Here is a tiny trained network, its code and every weight. The questions are about switching its units off for an input and a class, where a switched-off unit gives its printed mean instead of its output.

import numpy as np


def w(rows, s, z=0):
    codes = np.array(rows[::2]) - 128.0
    scale = np.full(codes.shape[1], s)
    scale[-1] = z or s
    return codes * scale


def norm(h):
    return h / np.sqrt((h * h).mean(-1, keepdims=True) + 1e-5)


def f(y):
    return y / 2 * (1 + np.tanh(0.7978845608 * (y + 0.044715 * y**3)))


def log_softmax(a):
    a = a - a.max(-1, keepdims=True)
    return a - np.log(np.exp(a).sum(-1, keepdims=True))


def net(x, mask):
    res = np.array(x, float).reshape(1, 7) / 4 @ E
    u = 0
    for l in range(2):
        y = f(norm(res) @ A[l][:, :-1].T + A[l][:, -1])
        res = res + np.where(mask[u : u + 6], y, B[l][:, -1]) @ B[l][:, :-1]
        u += 6
    return log_softmax(norm(res)[-1] @ U[:, :-1].T + U[:, -1])


A, B = {}, {}
E = w([
[129,137,119,141],'x0',
[254,169,115,46],'x1',
[126,131,122,133],'x2',
[133,196,226,147],'x3',
[129,127,131,122],'x4',
[125,131,127,131],'x5',
[247,2,222,235],'x6',
],0.0036)
A[0] = w([
[94,191,89,113,138],'0.n1',
[110,23,55,72,26],'0.n2',
[158,68,148,166,103],'0.n3',
[92,173,76,133,126],'0.n4',
[176,153,130,88,18],'0.n5',
[108,192,254,110,4],'0.n6',
],0.0085,0.0018)
B[0] = w([
[165,140,167,158,253],'0.n1',
[153,195,86,208,226],'0.n2',
[151,179,187,130,244],'0.n3',
[156,144,179,136,223],'0.n4',
[120,81,122,92,132],'0.n5',
[157,150,3,189,212],'0.n6',
],0.015,0.0024)
A[1] = w([
[56,238,115,53,105],'1.n1',
[17,97,151,158,94],'1.n2',
[166,254,216,126,122],'1.n3',
[61,123,149,195,105],'1.n4',
[172,112,97,14,103],'1.n5',
[100,143,123,110,4],'1.n6',
],0.0091,0.0036)
B[1] = w([
[214,54,209,213,144],'1.n1',
[181,175,108,44,134],'1.n2',
[74,96,105,103,255],'1.n3',
[183,145,112,52,156],'1.n4',
[105,182,132,79,137],'1.n5',
[246,139,158,156,110],'1.n6',
],0.014,0.0085)
U = w([
[135,37,254,187,123],'0',
[175,179,63,235,57],'1',
[91,123,97,107,253],'2',
[183,190,138,20,17],'3',
[79,134,113,120,170],'4',
],0.0085,0.003)

Each question gives the input, the list of numbers given to net, and the class t.
The units are the neurons (one row each of A and B). Each row of codes is followed by its name. A weight is (code - 128) times the scale printed after its matrix; where a second scale follows, it is the last column's (A, B and U).
mask holds one flag per neuron, layer by layer. A switched-off neuron (its flag False) gives its mean, the last column of its row in B, instead of its output. The means were averaged over made-up inputs and are rounded, as every weight is.
A unit's drop is (log p(t) with every unit on - log p(t) with that unit switched off) / (log p(t) with every unit on - log p(t) with every unit switched off).
The circuit of an input: a set's keep is (log p(t) with only the set's units on - log p(t) with every unit switched off) / (log p(t) with every unit on - log p(t) with every unit switched off). Starting from all 12 units, units are removed one at a time, each time the one whose removal leaves the highest keep (on an exact tie, the one counted first), for as long as the keep stays at least 0.8.
circuit, biggest first: the units of the circuit, biggest drop first
most important unit: the unit with the biggest drop
top k neurons: the k neurons with the biggest drops, biggest first
k most important neurons of layer l: the k neurons of layer l with the biggest drops, biggest first
input [2,1,6,3,-1,3,-6], class 0: most important unit => 1.n1
input [-4,-6,-5,1,-1,-4,-4], class 3: top 3 neurons => (0.n3; 1.n2; 1.n4)
input [1,-8,-3,6,-6,1,3], class 3: 2 most important neurons of layer 0 => (0.n2; 0.n1)
input [-8,-1,-8,-1,-1,-8,4], class 4: 3 most important neurons of layer 0 => (0.n3; 0.n1; 0.n4)
input [4,-5,4,5,2,7,2], class 1: 2 most important neurons of layer 1 => (1.n3; 1.n5)
input [0,8,3,-6,8,-8,-8], class 0: top 3 neurons => (1.n1; 0.n6; 1.n4)
input [4,-7,0,-1,4,6,-6], class 3: top 3 neurons => (1.n2; 1.n4; 0.n3)
input [-4,-8,2,2,-3,2,6], class 3: 2 most important neurons of layer 0 => (0.n1; 0.n4)
input [-6,-5,-7,-5,4,-5,5], class 4: 4 most important neurons of layer 0 => (0.n3; 0.n6; 0.n1; 0.n2)
input [-3,7,4,7,7,-7,-4], class 1: 3 most important neurons of layer 1 => (1.n3; 1.n4; 1.n1)
input [6,-4,-2,-8,-6,-4,-5], class 1: top 3 neurons => (0.n2; 0.n3; 1.n3)
input [-6,4,-5,-1,4,4,5], class 4: top 3 neurons => (1.n1; 0.n3; 0.n1)
input [-7,-3,8,4,2,3,6], class 4: circuit, biggest first => (0.n3; 1.n1; 0.n1; 1.n3)
input [-3,4,6,-5,-5,7,-3], class 1: circuit, biggest first => (0.n2)
input [7,-7,-4,-8,-1,-2,0], class 1: top 2 neurons => (0.n2; 1.n3)
input [-2,6,3,7,6,4,-3], class 1: top 3 neurons => (0.n6; 1.n3; 1.n4)
input [6,-2,0,3,-1,-6,4], class 4: top 2 neurons => (0.n3; 1.n1)
input [2,4,-7,5,5,6,-7], class 0: top 2 neurons => (1.n1; 0.n2)
input [-4,-3,-6,5,2,-2,-1], class 1: top 2 neurons => (0.n6; 1.n3)
input [-6,-8,6,-5,-2,-8,-6], class 3: top 3 neurons => (1.n2; 1.n4; 0.n6)
input [1,-7,1,-8,-2,-4,-1], class 1: top neuron => (0.n2)
input [6,0,0,7,6,-2,-6], class 1: circuit, biggest first => (0.n6; 1.n1)
input [7,1,5,0,-8,3,3], class 2: 2 most important neurons of layer 1 => (1.n3; 1.n1)
input [6,-8,2,0,-1,-1,6], class 3: 2 most important neurons of layer 0 => (0.n1; 0.n4)
